Below is a small trained network, with its code and all its weights. Each question gives an input and a class and asks what happens when units are switched off, that is, made to give their printed mean instead of their output.

import numpy as np


def w(rows, s, z=0):
    codes = np.array(rows[::2]) - 128.0
    scale = np.full(codes.shape[1], s)
    scale[-1] = z or s
    return codes * scale


def norm(h):
    return h / np.sqrt((h * h).mean(-1, keepdims=True) + 1e-5)


def f(y):
    return y / 2 * (1 + np.tanh(0.7978845608 * (y + 0.044715 * y**3)))


def log_softmax(a):
    a = a - a.max(-1, keepdims=True)
    return a - np.log(np.exp(a).sum(-1, keepdims=True))


def net(x, mask):
    res = np.array(x, float).reshape(1, 5) / 4 @ E
    u = 0
    for l in range(3):
        y = f(norm(res) @ A[l][:, :-1].T + A[l][:, -1])
        res = res + np.where(mask[u : u + 6], y, B[l][:, -1]) @ B[l][:, :-1]
        u += 6
    return log_softmax(norm(res)[-1] @ U[:, :-1].T + U[:, -1])


A, B = {}, {}
E = w([
[209,182,82,78,4,189],'x0',
[164,76,221,145,92,175],'x1',
[100,240,199,251,68,74],'x2',
[147,93,45,227,123,171],'x3',
[126,127,128,132,121,124],'x4',
],0.0023)
A[0] = w([
[86,36,146,170,189,37,32],'L0N0',
[148,58,240,162,124,233,144],'L0N1',
[213,191,97,58,34,220,250],'L0N2',
[59,164,206,59,103,85,91],'L0N3',
[99,20,6,226,107,120,141],'L0N4',
[3,87,180,169,229,157,49],'L0N5',
],0.0037,0.002)
B[0] = w([
[71,119,145,67,86,234,170],'L0N0',
[157,90,145,182,249,48,189],'L0N1',
[6,53,176,170,136,162,251],'L0N2',
[253,122,116,117,130,140,161],'L0N3',
[210,186,177,128,190,195,195],'L0N4',
[5,121,131,116,12,224,194],'L0N5',
],0.0036,0.0026)
A[1] = w([
[122,128,191,15,100,38,106],'L1N0',
[28,113,78,110,122,65,70],'L1N1',
[150,124,54,152,70,185,107],'L1N2',
[154,182,146,92,9,236,8],'L1N3',
[132,169,87,88,50,173,3],'L1N4',
[91,206,4,105,155,99,2],'L1N5',
],0.0046,0.00074)
B[1] = w([
[174,199,132,192,152,221,250],'L1N0',
[135,70,206,119,157,194,177],'L1N1',
[103,169,212,119,171,170,158],'L1N2',
[64,51,127,96,191,159,158],'L1N3',
[96,121,151,167,179,129,103],'L1N4',
[191,3,238,193,135,82,164],'L1N5',
],0.0053,0.0012)
A[2] = w([
[196,70,80,57,148,132,206],'L2N0',
[152,56,31,59,156,169,81],'L2N1',
[182,52,229,182,181,53,166],'L2N2',
[218,149,106,98,179,247,253],'L2N3',
[172,167,88,228,170,207,103],'L2N4',
[136,198,103,193,3,73,136],'L2N5',
],0.0047,0.0014)
B[2] = w([
[154,191,107,204,97,51,172],'L2N0',
[40,173,193,200,48,33,194],'L2N1',
[191,46,46,89,125,129,237],'L2N2',
[152,174,86,105,130,113,255],'L2N3',
[169,221,162,2,145,138,199],'L2N4',
[88,118,82,111,120,54,191],'L2N5',
],0.0051,0.0029)
U = w([
[22,73,152,127,102,210,189],'0',
[127,172,106,168,54,16,179],'1',
[236,221,102,103,122,175,136],'2',
[233,2,97,144,116,112,2],'3',
],0.0082,0.00074)

Each question gives the input, the list of numbers given to net, and the class t.
The units are the neurons (one row each of A and B). Each row of codes is followed by its name. A weight is (code - 128) times the scale printed after its matrix; where a second scale follows, it is the last column's (A, B and U).
mask holds one flag per neuron, layer by layer. A switched-off neuron (its flag False) gives its mean, the last column of its row in B, instead of its output. The means were averaged over made-up inputs and are rounded, as every weight is.
A unit's drop is (log p(t) with every unit on - log p(t) with that unit switched off) / (log p(t) with every unit on - log p(t) with every unit switched off).
The circuit of an input: a set's keep is (log p(t) with only the set's units on - log p(t) with every unit switched off) / (log p(t) with every unit on - log p(t) with every unit switched off). Starting from the 12 units with the biggest drops (on a tie, the unit counted first), units are removed one at a time, each time the one whose removal leaves the highest keep (on an exact tie, the one counted first), for as long as the keep stays at least 0.8.
circuit, biggest first: the units of the circuit, biggest drop first
most important unit: the unit with the biggest drop
k most important neurons: the k neurons with the biggest drops, biggest first
k most important neurons of layer l: the k neurons of layer l with the biggest drops, biggest first
input [5,1,4,0,7], class 0: most important unit => L1N3
input [8,3,8,3,3], class 0: 3 most important neurons => (L1N3; L0N2; L2N0)
input [-2,-1,-2,-3,-4], class 2: 3 most important neurons => (L1N0; L0N2; L2N3)
input [5,-7,3,-3,5], class 3: circuit, biggest first => (L1N5; L2N2)
input [0,5,3,1,-3], class 3: circuit, biggest first => (L0N1; L2N2)
input [-4,0,-8,4,-4], class 1: circuit, biggest first => (L2N1; L2N0)
input [-6,3,-5,8,-4], class 2: circuit, biggest first => (L0N4; L0N2; L2N4)
input [-4,-2,3,6,-4], class 2: circuit, biggest first => (L0N4; L2N4)
input [7,-5,5,-4,-2], class 0: circuit, biggest first => (L1N3; L0N2)
input [-3,5,-1,-3,1], class 3: 2 most important neurons of layer 0 => (L0N1; L0N4)
input [3,-8,-2,-6,6], class 3: 3 most important neurons => (L1N5; L2N2; L0N4)
input [-4,7,5,-8,-2], class 2: 3 most important neurons => (L1N0; L0N2; L1N5)
input [8,8,-8,-5,-2], class 0: 4 most important neurons of layer 2 => (L2N1; L2N2; L2N4; L2N5)
input [4,1,-7,-2,-8], class 1: 3 most important neurons => (L0N5; L2N1; L2N0)
input [5,5,1,0,0], class 0: circuit, biggest first => (L0N2)
input [-1,-3,-7,8,-6], class 2: 2 most important neurons of layer 1 => (L1N2; L1N3)
input [0,2,2,4,2], class 2: 2 most important neurons of layer 2 => (L2N4; L2N1)
input [-1,5,-3,-8,2], class 2: 2 most important neurons => (L1N0; L1N5)
input [-7,-1,-8,-4,7], class 1: circuit, biggest first => (L2N1; L0N2; L2N0)
input [6,6,5,-6,0], class 0: circuit, biggest first => (L1N3)
input [8,0,8,-7,2], class 0: 4 most important neurons => (L1N3; L0N2; L0N1; L2N0)
